Below is a small trained network, with its code and all its weights. Each question gives an input and a class and asks what happens when units are switched off, that is, made to give their printed mean instead of their output.

import numpy as np


def w(rows, s, z=0):
    codes = np.array(rows[::2]) - 128.0
    scale = np.full(codes.shape[1], s)
    scale[-1] = z or s
    return codes * scale


def norm(h):
    return h / np.sqrt((h * h).mean(-1, keepdims=True) + 1e-5)


def f(y):
    return np.maximum(y, 0)


def log_softmax(a):
    a = a - a.max(-1, keepdims=True)
    return a - np.log(np.exp(a).sum(-1, keepdims=True))


def net(x, mask):
    res = np.array(x, float).reshape(1, 8) / 4 @ E
    u = 0
    for l in range(3):
        y = f(norm(res) @ A[l][:, :-1].T + A[l][:, -1])
        res = res + np.where(mask[u : u + 12], y, B[l][:, -1]) @ B[l][:, :-1]
        u += 12
    return log_softmax(norm(res)[-1] @ U[:, :-1].T + U[:, -1])


A, B = {}, {}
E = w([
[160,145,206,121,120,60,142,178],'x0',
[6,194,51,28,122,180,121,208],'x1',
[30,151,187,116,110,137,48,201],'x2',
[119,123,126,84,157,82,181,173],'x3',
[147,55,147,93,147,102,41,205],'x4',
[141,106,253,146,139,171,94,132],'x5',
[125,146,186,170,231,216,220,112],'x6',
[136,148,125,184,157,108,99,205],'x7',
],0.0016)
A[0] = w([
[43,203,147,91,110,95,167,240,158],'0.n1',
[66,190,216,125,160,253,141,53,91],'0.n2',
[128,99,89,37,84,113,69,166,58],'0.n3',
[103,144,173,93,164,135,159,87,47],'0.n4',
[201,85,169,38,98,37,209,100,47],'0.n5',
[61,184,159,94,116,118,141,246,103],'0.n6',
[145,112,44,139,123,91,96,158,105],'0.n7',
[116,157,51,39,142,152,193,129,105],'0.n8',
[134,182,153,227,135,146,226,80,144],'0.n9',
[70,143,149,139,108,144,97,90,2],'0.n10',
[63,174,85,159,183,236,95,163,84],'0.n11',
[82,180,127,130,143,161,120,199,22],'0.n12',
],0.0027,0.0013)
B[0] = w([
[70,122,148,171,146,33,31,148,235],'0.n1',
[136,23,178,29,90,101,164,145,227],'0.n2',
[125,231,98,140,136,161,178,68,178],'0.n3',
[144,96,95,118,61,147,148,134,153],'0.n4',
[169,156,226,77,193,173,150,193,207],'0.n5',
[129,76,137,158,182,46,76,179,216],'0.n6',
[104,148,154,66,110,185,142,91,176],'0.n7',
[88,157,129,193,113,65,46,135,197],'0.n8',
[147,175,76,125,123,163,165,5,250],'0.n9',
[147,173,119,131,146,78,109,165,138],'0.n10',
[158,48,197,78,143,109,204,150,199],'0.n11',
[134,77,158,118,153,56,118,147,167],'0.n12',
],0.003,0.0023)
A[1] = w([
[143,67,87,136,191,175,141,159,61],'1.n1',
[167,73,160,146,100,93,72,127,14],'1.n2',
[161,180,163,101,119,153,166,142,5],'1.n3',
[235,74,73,101,118,39,120,177,116],'1.n4',
[177,93,206,208,80,119,46,110,136],'1.n5',
[187,85,209,204,63,134,34,94,144],'1.n6',
[160,89,78,195,121,100,83,177,88],'1.n7',
[116,101,188,156,70,152,74,151,66],'1.n8',
[140,72,195,220,210,100,169,165,159],'1.n9',
[171,172,161,77,50,136,136,106,75],'1.n10',
[64,140,109,148,138,188,106,251,58],'1.n11',
[158,161,103,213,182,183,115,132,33],'1.n12',
],0.0029,0.0015)
B[1] = w([
[187,177,134,173,100,147,155,96,145],'1.n1',
[43,115,171,103,172,98,123,187,162],'1.n2',
[181,140,139,102,103,151,151,83,138],'1.n3',
[118,127,251,34,148,208,158,98,201],'1.n4',
[56,169,130,123,232,25,119,213,221],'1.n5',
[73,164,131,111,238,33,124,238,230],'1.n6',
[118,141,170,32,139,184,131,117,163],'1.n7',
[78,147,118,34,189,78,90,189,165],'1.n8',
[70,200,50,91,24,126,129,90,252],'1.n9',
[168,204,126,181,201,152,143,130,160],'1.n10',
[212,185,215,12,190,48,133,155,170],'1.n11',
[190,194,126,182,170,110,90,155,144],'1.n12',
],0.0028,0.0026)
A[2] = w([
[161,198,66,244,150,89,136,137,76],'2.n1',
[96,117,176,180,123,191,155,70,1],'2.n2',
[129,108,181,145,173,79,77,177,73],'2.n3',
[169,120,81,198,99,144,96,54,160],'2.n4',
[128,29,200,132,118,118,88,176,130],'2.n5',
[122,121,120,127,131,155,29,125,232],'2.n6',
[187,112,97,130,151,120,141,70,95],'2.n7',
[90,121,128,185,168,89,214,86,110],'2.n8',
[150,97,64,125,95,161,58,128,77],'2.n9',
[70,44,154,108,125,196,123,213,109],'2.n10',
[79,130,36,139,5,129,80,88,6],'2.n11',
[164,97,162,101,113,165,188,101,64],'2.n12',
],0.0034,0.00091)
B[2] = w([
[109,159,83,236,131,161,28,138,177],'2.n1',
[183,135,175,55,129,90,156,186,165],'2.n2',
[92,183,96,76,168,83,107,149,255],'2.n3',
[69,159,152,122,172,76,96,220,178],'2.n4',
[84,100,56,161,129,90,139,195,208],'2.n5',
[108,151,114,109,132,94,222,112,173],'2.n6',
[135,163,185,147,158,132,124,171,190],'2.n7',
[176,160,121,111,75,195,83,56,211],'2.n8',
[79,155,116,112,90,134,205,105,138],'2.n9',
[131,76,135,255,146,112,143,184,188],'2.n10',
[25,105,30,70,11,145,121,51,155],'2.n11',
[179,99,183,111,106,181,164,131,190],'2.n12',
],0.0033,0.0027)
U = w([
[206,128,193,96,132,182,194,76,142],'0',
[78,124,160,89,180,37,83,242,148],'1',
[124,13,149,157,120,189,151,192,107],'2',
[189,29,100,185,51,165,29,173,16],'3',
[170,183,96,227,154,142,89,106,131],'4',
[202,11,103,198,22,167,5,178,8],'5',
[65,138,28,106,41,135,108,83,130],'6',
[140,63,116,174,78,158,108,155,49],'7',
],0.011,0.017)

Each question gives the input, the list of numbers given to net, and the class t.
The units are the neurons (one row each of A and B). Each row of codes is followed by its name. A weight is (code - 128) times the scale printed after its matrix; where a second scale follows, it is the last column's (A, B and U).
mask holds one flag per neuron, layer by layer. A switched-off neuron (its flag False) gives its mean, the last column of its row in B, instead of its output. The means were averaged over made-up inputs and are rounded, as every weight is.
A unit's drop is (log p(t) with every unit on - log p(t) with that unit switched off) / (log p(t) with every unit on - log p(t) with every unit switched off).
unit that matters most: the unit with the biggest drop
k most important neurons: the k neurons with the biggest drops, biggest first
k most important neurons of layer l: the k neurons of layer l with the biggest drops, biggest first
drop when u is switched off: that unit's drop, to one decimal
input [2,4,-8,-8,-3,3,2,7], class 0: 2 most important neurons	[0.n2 0.n11]
input [-7,-3,5,-3,-6,6,5,7], class 0: 2 most important neurons	[0.n9 0.n2]
input [-2,2,-7,6,-1,-3,-3,-3], class 0: unit that matters most	0.n5
input [-4,5,6,-3,4,-8,-6,1], class 6: 4 most important neurons of layer 0	[0.n3 0.n5 0.n7 0.n2]
input [-3,0,3,-8,-7,-5,4,7], class 0: 2 most important neurons of layer 0	[0.n11 0.n2]
input [4,2,-8,-4,-4,6,-7,-2], class 0: 4 most important neurons	[0.n1 0.n8 0.n5 0.n6]
input [7,-8,-7,-4,4,-5,7,4], class 4: 3 most important neurons	[2.n1 0.n2 0.n11]
input [7,-4,-2,6,-4,6,1,6], class 4: 2 most important neurons of layer 0	[0.n2 0.n9]
input [-4,5,0,-4,-4,-3,7,-4], class 0: 3 most important neurons	[0.n11 1.n9 0.n2]
input [-2,-8,7,0,-8,-7,-4,7], class 4: 2 most important neurons	[1.n9 2.n1]
input [-7,-6,2,5,8,-8,-5,-8], class 0: 2 most important neurons of layer 0	[0.n5 0.n1]
input [3,7,0,0,-7,7,7,1], class 2: 2 most important neurons of layer 2	[2.n10 2.n3]
input [6,6,6,-2,3,-8,-7,-6], class 6: 2 most important neurons of layer 0	[0.n3 0.n5]
input [0,-6,6,-5,3,-5,8,-3], class 0: unit that matters most	0.n9
input [-5,2,3,5,-4,-6,7,5], class 6: 3 most important neurons of layer 1	[1.n6 1.n5 1.n9]
input [-2,1,-4,6,-6,-2,1,0], class 4: 2 most important neurons of layer 2	[2.n1 2.n7]
input [-4,4,-5,-4,4,7,6,-2], class 2: 2 most important neurons of layer 0	[0.n2 0.n3]
input [-5,6,-1,6,7,-5,-7,-6], class 6: drop when 0.n3 is switched off	0.1
input [-7,-4,6,-1,5,-6,-4,1], class 6: drop when 0.n3 is switched off	0.6
input [6,-5,6,-3,-8,-5,1,8], class 4: most important neuron	[0.n9]
